Below are the code and all the weights of a small trained network. Each question names an input and a class and asks about switching units off, where a switched-off unit gives its printed mean instead of its output.

import numpy as np


def w(rows, s, z=0):
    codes = np.array(rows[::2]) - 128.0
    scale = np.full(codes.shape[1], s)
    scale[-1] = z or s
    return codes * scale


def norm(h):
    return h / np.sqrt((h * h).mean(-1, keepdims=True) + 1e-5)


def f(y):
    return np.maximum(y, 0)


def log_softmax(a):
    a = a - a.max(-1, keepdims=True)
    return a - np.log(np.exp(a).sum(-1, keepdims=True))


def net(x, mask):
    res = np.array(x, float).reshape(1, 6) / 4 @ E
    u = 0
    for l in range(4):
        y = f(norm(res) @ A[l][:, :-1].T + A[l][:, -1])
        res = res + np.where(mask[u : u + 4], y, B[l][:, -1]) @ B[l][:, :-1]
        u += 4
    return log_softmax(norm(res)[-1] @ U[:, :-1].T + U[:, -1])


A, B = {}, {}
E = w([
[89,59,156,164,141,132],'x0',
[151,149,149,102,224,155],'x1',
[111,196,203,202,161,28],'x2',
[17,185,129,109,133,150],'x3',
[128,132,2,157,141,33],'x4',
[131,141,122,255,105,162],'x5',
],0.0073)
A[0] = w([
[18,34,82,51,149,152,147],'0.n0',
[191,128,81,93,253,159,67],'0.n1',
[96,90,5,33,50,133,155],'0.n2',
[94,138,142,92,141,73,4],'0.n3',
],0.011,0.0024)
B[0] = w([
[252,211,169,100,102,90,219],'0.n0',
[175,120,54,79,156,184,215],'0.n1',
[118,101,24,93,227,183,253],'0.n2',
[154,102,170,132,73,173,152],'0.n3',
],0.013,0.0074)
A[1] = w([
[175,2,178,77,156,53,172],'1.n0',
[34,153,147,120,155,102,17],'1.n1',
[66,47,140,12,162,40,81],'1.n2',
[149,156,114,171,198,21,9],'1.n3',
],0.0093,0.0013)
B[1] = w([
[172,176,88,245,66,117,251],'1.n0',
[52,124,150,119,115,143,176],'1.n1',
[113,100,83,143,157,231,176],'1.n2',
[178,102,197,72,123,58,246],'1.n3',
],0.012,0.0029)
A[2] = w([
[89,148,29,19,16,90,216],'2.n0',
[125,179,70,102,248,146,236],'2.n1',
[159,180,229,37,136,97,202],'2.n2',
[45,228,126,119,114,89,1],'2.n3',
],0.011,0.00064)
B[2] = w([
[200,75,162,9,160,188,183],'2.n0',
[172,16,128,108,172,147,254],'2.n1',
[124,58,44,186,149,55,211],'2.n2',
[23,88,159,124,184,143,162],'2.n3',
],0.012,0.0095)
A[3] = w([
[93,39,85,206,97,188,195],'3.n0',
[149,47,129,162,123,162,250],'3.n1',
[72,139,164,37,73,111,161],'3.n2',
[145,83,194,160,76,246,161],'3.n3',
],0.013,0.0014)
B[3] = w([
[111,116,218,114,70,223,217],'3.n0',
[111,188,51,121,97,184,255],'3.n1',
[146,123,77,177,252,184,138],'3.n2',
[121,135,85,184,11,120,185],'3.n3',
],0.012,0.0092)
U = w([
[3,131,172,146,156,135,136],'0',
[112,149,135,185,9,199,186],'1',
[178,73,63,61,172,204,212],'2',
[125,189,82,103,110,89,16],'3',
[123,167,181,65,112,127,4],'4',
[131,123,135,183,114,28,114],'5',
],0.014,0.0037)

Each question gives the input, the list of numbers given to net, and the class t.
The units are the neurons (one row each of A and B). Each row of codes is followed by its name. A weight is (code - 128) times the scale printed after its matrix; where a second scale follows, it is the last column's (A, B and U).
mask holds one flag per neuron, layer by layer. A switched-off neuron (its flag False) gives its mean, the last column of its row in B, instead of its output. The means were averaged over made-up inputs and are rounded, as every weight is.
A unit's drop is (log p(t) with every unit on - log p(t) with that unit switched off) / (log p(t) with every unit on - log p(t) with every unit switched off).
The circuit of an input: a set's keep is (log p(t) with only the set's units on - log p(t) with every unit switched off) / (log p(t) with every unit on - log p(t) with every unit switched off). Starting from the 12 units with the biggest drops (on a tie, the unit counted first), units are removed one at a time, each time the one whose removal leaves the highest keep (on an exact tie, the one counted first), for as long as the keep stays at least 0.8.
circuit, biggest first: the units of the circuit, biggest drop first
top k neurons: the k neurons with the biggest drops, biggest first
k most important neurons of layer l: the k neurons of layer l with the biggest drops, biggest first
drop when u is switched off: that unit's drop, to one decimal
input [-2,3,7,-5,3,-8], class 3: top 2 neurons => (0.n2 1.n0)
input [4,5,1,5,-1,0], class 5: most important neuron of layer 1 => (1.n2)
input [0,-5,4,-8,-1,-2], class 5: circuit, biggest first => (0.n2 0.n1 3.n0)
input [-2,4,7,-5,-6,0], class 5: top 2 neurons => (0.n2 2.n1)
input [6,5,7,0,3,-8], class 1: 3 most important neurons of layer 0 => (0.n3 0.n2 0.n0)
input [3,6,4,5,-4,-1], class 0: 2 most important neurons of layer 0 => (0.n2 0.n1)
input [6,-3,1,3,7,7], class 0: top 3 neurons => (0.n0 0.n1 0.n2)
input [5,5,7,0,6,-2], class 5: top 2 neurons => (0.n2 1.n3)
input [4,-2,7,3,0,-3], class 0: top 2 neurons => (0.n2 0.n0)
input [-7,6,5,2,3,6], class 5: top 2 neurons => (1.n3 0.n2)
input [7,7,4,3,1,5], class 0: top 3 neurons => (0.n0 0.n2 0.n1)
input [-6,6,6,1,3,7], class 5: top 2 neurons => (1.n3 0.n2)
input [6,6,8,2,6,-7], class 1: 2 most important neurons of layer 0 => (0.n3 0.n2)
input [7,0,5,-3,-2,-3], class 1: top neuron => (0.n0)
input [0,1,0,-8,0,7], class 1: 2 most important neurons of layer 0 => (0.n0 0.n2)
input [-1,-5,3,2,-4,-3], class 0: 3 most important neurons of layer 0 => (0.n1 0.n2 0.n0)
input [6,-7,5,6,-3,1], class 0: 2 most important neurons of layer 2 => (2.n3 2.n1)
input [2,-8,8,8,-8,4], class 0: 2 most important neurons of layer 2 => (2.n3 2.n1)
input [8,2,7,1,7,7], class 5: drop when 1.n3 is switched off => 1.1
input [1,-1,6,-2,-3,8], class 1: drop when 0.n0 is switched off => 1.8
input [5,2,4,-4,-6,-1], class 1: drop when 0.n0 is switched off => 0.1
input [8,7,5,4,8,-1], class 5: most important neuron of layer 1 => (1.n3)
